Below are the code and all the weights of a small trained network. Each question names an input and a target symbol and asks about switching units off, where a switched-off unit gives its printed mean instead of its output.

import numpy as np


def w(rows, s, z=0):
    codes = np.array(rows[::2]) - 128.0
    scale = np.full(codes.shape[1], s)
    scale[-1] = z or s
    return codes * scale


def norm(h):
    return h / np.sqrt((h * h).mean(-1, keepdims=True) + 1e-5)


def f(y):
    return y / 2 * (1 + np.tanh(0.7978845608 * (y + 0.044715 * y**3)))


def softmax(a):
    e = np.exp(a - a.max(-1, keepdims=True))
    return e / e.sum(-1, keepdims=True)


def log_softmax(a):
    a = a - a.max(-1, keepdims=True)
    return a - np.log(np.exp(a).sum(-1, keepdims=True))


def net(x, mask):
    ids = ['ΔΘγεζηξπσφψω'.index(c) for c in x.split()]
    T = len(ids)
    res = E[ids] + P[:T]
    u = 0
    for l in range(2):
        q, k, v = (norm(res) @ M[l].T for M in (Q, K, V))
        z = softmax(np.where(np.tri(T) > 0, q @ k.T / 2**0.5, -1e9)) @ v
        res = res + np.where(mask[u], z, O[l][:, -1]) @ O[l][:, :-1]
        u += 1
        y = f(norm(res) @ A[l][:, :-1].T + A[l][:, -1])
        res = res + np.where(mask[u : u + 16], y, B[l][:, -1]) @ B[l][:, :-1]
        u += 16
    return log_softmax(norm(res)[-1] @ U[:, :-1].T + U[:, -1])


Q, K, V, O, A, B = {}, {}, {}, {}, {}, {}
E = w([
[202,121,132,104,133],'Δ',
[227,224,41,36,83],'Θ',
[190,132,58,49,39],'γ',
[201,74,108,183,237],'ε',
[160,175,161,75,141],'ζ',
[90,126,179,109,177],'η',
[134,179,116,106,168],'ξ',
[90,83,194,144,247],'π',
[218,123,97,75,88],'σ',
[202,49,63,123,105],'φ',
[98,175,150,43,84],'ψ',
[150,150,64,104,100],'ω',
],0.013)
P = w([
[63,132,160,213,85],'0',
[210,64,250,91,113],'1',
[135,171,96,138,132],'2',
[192,78,237,68,109],'3',
[132,173,95,132,151],'4',
[185,77,226,52,111],'5',
[135,175,92,122,167],'6',
[190,73,203,43,118],'7',
[136,178,86,106,184],'8',
],0.013)
Q[0] = w([
[122,218,142,138,135],'L0H0',
[102,201,2,198,198],'L0H0',
],0.03)
K[0] = w([
[111,183,87,82,147],'L0H0',
[132,71,82,3,202],'L0H0',
],0.025)
V[0] = w([
[168,246,152,119,147],'L0H0',
[13,139,89,31,90],'L0H0',
],0.014)
O[0] = w([
[161,221,116,68,216,137],'L0H0',
[45,46,98,7,121,2],'L0H0',
],0.012,0.0084)
A[0] = w([
[55,137,50,213,205,84],'L0N0',
[107,120,130,121,144,68],'L0N1',
[87,162,38,137,129,157],'L0N2',
[98,168,93,142,154,115],'L0N3',
[101,131,124,156,105,56],'L0N4',
[100,198,70,132,70,116],'L0N5',
[172,118,125,114,109,110],'L0N6',
[4,223,137,169,112,138],'L0N7',
[167,96,159,93,130,2],'L0N8',
[71,153,42,167,118,141],'L0N9',
[139,85,183,132,111,170],'L0N10',
[121,146,121,99,104,112],'L0N11',
[169,109,116,146,147,188],'L0N12',
[111,96,122,87,125,136],'L0N13',
[132,151,136,128,80,100],'L0N14',
[152,122,38,134,130,68],'L0N15',
],0.021,0.0035)
B[0] = w([
[154,92,169,153,251,204],'L0N0',
[138,138,128,134,111,119],'L0N1',
[183,112,91,127,156,173],'L0N2',
[170,177,104,107,130,175],'L0N3',
[147,93,128,144,129,125],'L0N4',
[172,81,65,77,86,156],'L0N5',
[113,133,169,132,163,178],'L0N6',
[17,152,126,152,30,150],'L0N7',
[87,125,111,132,141,161],'L0N8',
[120,120,81,177,164,138],'L0N9',
[171,136,135,78,115,220],'L0N10',
[146,104,134,107,140,138],'L0N11',
[139,146,145,92,101,254],'L0N12',
[177,108,114,115,121,159],'L0N13',
[162,115,132,110,118,142],'L0N14',
[172,141,144,158,87,166],'L0N15',
],0.032,0.0074)
Q[1] = w([
[143,141,216,165,141],'L1H0',
[78,106,251,12,101],'L1H0',
],0.025)
K[1] = w([
[110,107,195,213,124],'L1H0',
[4,69,159,130,60],'L1H0',
],0.024)
V[1] = w([
[129,131,12,245,199],'L1H0',
[5,131,108,199,33],'L1H0',
],0.014)
O[1] = w([
[138,28,120,142,206,235],'L1H0',
[208,154,118,51,249,1],'L1H0',
],0.013,0.0064)
A[1] = w([
[89,145,148,45,135,187],'L1N0',
[148,69,74,146,145,110],'L1N1',
[3,95,105,103,82,44],'L1N2',
[118,69,184,156,86,143],'L1N3',
[108,192,111,158,139,144],'L1N4',
[57,175,147,110,114,22],'L1N5',
[117,107,163,103,192,24],'L1N6',
[117,139,43,162,172,147],'L1N7',
[185,70,101,70,125,1],'L1N8',
[88,112,49,71,194,89],'L1N9',
[74,105,154,181,193,73],'L1N10',
[181,100,181,110,125,55],'L1N11',
[107,101,108,200,166,118],'L1N12',
[127,161,148,143,114,38],'L1N13',
[83,56,120,53,140,111],'L1N14',
[113,93,160,96,124,54],'L1N15',
],0.022,0.0047)
B[1] = w([
[84,149,75,172,103,192],'L1N0',
[107,110,149,123,212,171],'L1N1',
[73,57,140,113,254,149],'L1N2',
[160,152,54,158,79,214],'L1N3',
[114,93,180,146,101,149],'L1N4',
[154,139,163,183,172,137],'L1N5',
[99,79,98,93,143,186],'L1N6',
[102,168,93,85,219,164],'L1N7',
[103,118,234,121,155,218],'L1N8',
[154,160,139,198,67,180],'L1N9',
[91,112,188,75,179,199],'L1N10',
[82,116,110,152,155,254],'L1N11',
[160,190,128,87,112,192],'L1N12',
[117,89,129,133,119,138],'L1N13',
[201,131,68,110,72,165],'L1N14',
[119,151,143,134,114,130],'L1N15',
],0.034,0.0094)
U = w([
[184,184,185,158,147,94],'Δ',
[49,64,112,185,142,127],'Θ',
[79,69,47,75,94,191],'γ',
[180,91,75,211,128,171],'ε',
[124,205,36,97,147,42],'ζ',
[204,164,100,5,111,45],'η',
[187,92,28,102,182,104],'ξ',
[46,116,169,37,92,205],'π',
[48,196,137,141,92,138],'σ',
[107,85,223,168,74,93],'φ',
[151,136,123,64,60,254],'ψ',
[184,2,149,100,101,83],'ω',
],0.016,0.0057)

Each question gives the input, a string of symbols that net reads in full, and the target symbol t.
The units are the heads (2 rows each of Q, K, V and O) and the neurons (one row each of A and B). Each row of codes is followed by its name. A weight is (code - 128) times the scale printed after its matrix; where a second scale follows, it is the last column's (O, A, B and U).
mask holds one flag per unit, layer by layer, with each layer's heads first. A switched-off unit (its flag False) gives its mean, the last column of its rows in O or B, instead of its output. The means were averaged over made-up inputs and are rounded, as every weight is.
A unit's drop is (log p(t) with every unit on - log p(t) with that unit switched off) / (log p(t) with every unit on - log p(t) with every unit switched off).
unit that matters most: the unit with the biggest drop
top k neurons: the k neurons with the biggest drops, biggest first
k most important neurons of layer l: the k neurons of layer l with the biggest drops, biggest first
input ψ Θ γ π ω ω, target ψ: 2 most important neurons of layer 1 : [L1N14, L1N8]
input ω ε ε ω ε η, target ω: top 3 neurons : [L0N7, L1N8, L1N14]
input Θ ε Θ φ, target Θ: unit that matters most : L1H0
input ψ ω γ Θ, target ψ: top 2 neurons : [L0N7, L1N14]
input ε ω ε ξ ζ ε ε π Δ, target φ: 2 most important neurons of layer 0 : [L0N10, L0N0]
input ω Θ σ ε Θ η η ω, target ω: top 4 neurons : [L0N7, L0N13, L1N8, L1N14]
input Θ Θ π ε, target Θ: 2 most important neurons of layer 0 : [L0N2, L0N0]
input Θ φ γ ε ε σ, target Θ: top 2 neurons : [L1N2, L0N2]
input σ Θ σ γ σ ε ε, target Δ: top 2 neurons : [L1N12, L0N12]
input π φ ω ξ, target π: top 3 neurons : [L0N7, L0N0, L0N10]
input φ γ ω ω ω π, target φ: 3 most important neurons of layer 0 : [L0N10, L0N0, L0N9]
input π σ π ε σ ε Δ φ, target π: 2 most important neurons of layer 0 : [L0N7, L0N0]
input Θ ζ π σ, target Θ: 2 most important neurons of layer 0 : [L0N8, L0N0]
input η Δ π σ, target η: unit that matters most : L0N7
input ψ Θ ζ ε ψ σ φ σ, target ψ: 2 most important neurons of layer 0 : [L0N7, L0N13]
input η γ π σ ε ε, target η: top 2 neurons : [L0N7, L0N10]
input π Δ φ ζ Θ, target η: top 4 neurons : [L0N0, L0N3, L1N11, L0N2]
input ζ ε ε ε, target ζ: top 2 neurons : [L0N7, L1N0]
input π ω ε ω, target π: top 4 neurons : [L0N7, L0N0, L0N10, L1N8]
input π ε π η σ, target ψ: unit that matters most : L1H0
input φ ω ε ξ η, target Θ: 4 most important neurons of layer 0 : [L0N7, L0N9, L0N3, L0N0]
